Here is a tiny trained network, its code and every weight. The questions are about switching its units off for an input and a class, where a switched-off unit gives its printed mean instead of its output.

import numpy as np


def w(rows, s, z=0):
    codes = np.array(rows[::2]) - 128.0
    scale = np.full(codes.shape[1], s)
    scale[-1] = z or s
    return codes * scale


def f(y):
    return np.maximum(y, 0)


def log_softmax(a):
    a = a - a.max(-1, keepdims=True)
    return a - np.log(np.exp(a).sum(-1, keepdims=True))


def net(x, mask):
    res = np.array(x, float).reshape(1, 7) / 4 @ E
    y = f(res @ A[0][:, :-1].T + A[0][:, -1])
    res = res + np.where(mask, y, B[0][:, -1]) @ B[0][:, :-1]
    return log_softmax(res[-1] @ U[:, :-1].T + U[:, -1])


A, B = {}, {}
E = w([
[130,117,255,153,215,138,114],'x0',
[82,99,99,210,72,99,214],'x1',
[118,42,190,202,172,159,179],'x2',
[187,42,47,220,113,176,74],'x3',
[95,213,222,202,55,185,98],'x4',
[69,164,36,90,167,225,163],'x5',
[70,113,47,122,46,117,32],'x6',
],0.0082)
A[0] = w([
[105,106,192,155,206,170,165,201],'N0',
[189,85,90,219,45,72,140,152],'N1',
[107,148,102,133,80,90,60,159],'N2',
[120,84,72,120,191,139,119,160],'N3',
[20,149,215,168,161,112,116,153],'N4',
[213,140,200,15,170,67,143,113],'N5',
[106,182,178,92,118,106,29,186],'N6',
[53,167,38,156,55,170,226,232],'N7',
[31,151,75,95,161,191,146,230],'N8',
[94,145,124,106,141,120,60,162],'N9',
[157,146,233,160,156,131,181,173],'N10',
[60,122,8,175,2,94,153,229],'N11',
[16,55,77,181,119,144,88,194],'N12',
[94,153,158,16,62,97,33,183],'N13',
[187,95,92,145,166,153,109,193],'N14',
[117,86,169,169,78,107,134,223],'N15',
[199,113,196,98,174,142,61,255],'N16',
[210,113,116,136,218,136,129,212],'N17',
[209,151,172,98,125,70,202,172],'N18',
[47,126,158,227,168,129,135,200],'N19',
],0.0092,0.0029)
B[0] = w([
[197,148,172,141,181,109,126,200],'N0',
[121,70,68,248,41,115,186,204],'N1',
[110,154,163,167,86,153,76,184],'N2',
[165,95,50,115,113,167,84,172],'N3',
[120,194,226,184,117,159,127,190],'N4',
[120,160,107,112,60,75,150,206],'N5',
[125,178,193,122,83,76,1,195],'N6',
[94,157,90,127,143,175,172,228],'N7',
[129,234,54,85,207,196,89,200],'N8',
[90,94,128,94,147,80,26,164],'N9',
[161,161,220,195,162,102,232,204],'N10',
[80,111,98,154,101,222,112,254],'N11',
[129,98,58,175,153,168,162,200],'N12',
[25,133,173,97,82,103,6,216],'N13',
[178,70,23,130,114,112,73,173],'N14',
[98,108,199,222,122,101,164,177],'N15',
[149,93,151,148,168,30,99,195],'N16',
[255,25,116,24,165,109,105,183],'N17',
[157,227,106,79,76,31,238,182],'N18',
[120,91,123,174,210,186,214,188],'N19',
],0.0069,0.015)
U = w([
[68,77,101,224,42,200,132,7],'0',
[97,145,239,210,167,152,168,100],'1',
[165,144,119,118,104,33,174,86],'2',
[176,56,79,154,164,160,78,185],'3',
[46,208,74,81,202,250,111,146],'4',
[47,155,171,142,76,117,34,221],'5',
],0.011,0.0016)

Each question gives the input, the list of numbers given to net, and the class t.
The units are the neurons (one row each of A and B). Each row of codes is followed by its name. A weight is (code - 128) times the scale printed after its matrix; where a second scale follows, it is the last column's (A, B and U).
mask holds one flag per neuron, in row order. A switched-off neuron (its flag False) gives its mean, the last column of its row in B, instead of its output. The means were averaged over made-up inputs and are rounded, as every weight is.
A unit's drop is (log p(t) with every unit on - log p(t) with that unit switched off) / (log p(t) with every unit on - log p(t) with every unit switched off).
The circuit of an input: a set's keep is (log p(t) with only the set's units on - log p(t) with every unit switched off) / (log p(t) with every unit on - log p(t) with every unit switched off). Starting from the 12 units with the biggest drops (on a tie, the unit counted first), units are removed one at a time, each time the one whose removal leaves the highest keep (on an exact tie, the one counted first), for as long as the keep stays at least 0.8.
circuit, biggest first: the units of the circuit, biggest drop first
most important unit: the unit with the biggest drop
k most important neurons: the k neurons with the biggest drops, biggest first
drop of u: that unit's drop, to one decimal
input [-2,1,7,4,-4,-4,-6], class 2: most important neuron -> [N18]
input [8,1,-5,1,-2,3,1], class 3: circuit, biggest first -> [N13, N7, N18]
input [8,0,-1,-2,-3,-7,-7], class 2: 2 most important neurons -> [N18, N5]
input [-2,7,-1,3,-1,7,2], class 4: 2 most important neurons -> [N8, N7]
input [-2,8,-8,2,-5,4,1], class 4: 2 most important neurons -> [N8, N7]
input [-8,2,8,8,-6,3,-5], class 3: 2 most important neurons -> [N17, N14]
input [8,-4,2,8,7,-8,7], class 1: 2 most important neurons -> [N19, N15]
input [-1,-8,8,-6,-8,-4,6], class 2: 2 most important neurons -> [N11, N5]
input [-6,6,-2,-2,8,4,0], class 4: 2 most important neurons -> [N8, N7]
input [3,4,4,1,7,-5,5], class 1: drop of N4 -> 0.1
input [5,-3,-2,7,-6,-5,-7], class 2: drop of N18 -> 0.2
input [4,4,4,3,-3,6,-6], class 3: drop of N17 -> 0.3
input [-7,5,-8,-8,-8,1,-6], class 4: drop of N7 -> 0.2
input [0,-8,3,7,5,-2,8], class 5: most important unit -> N6
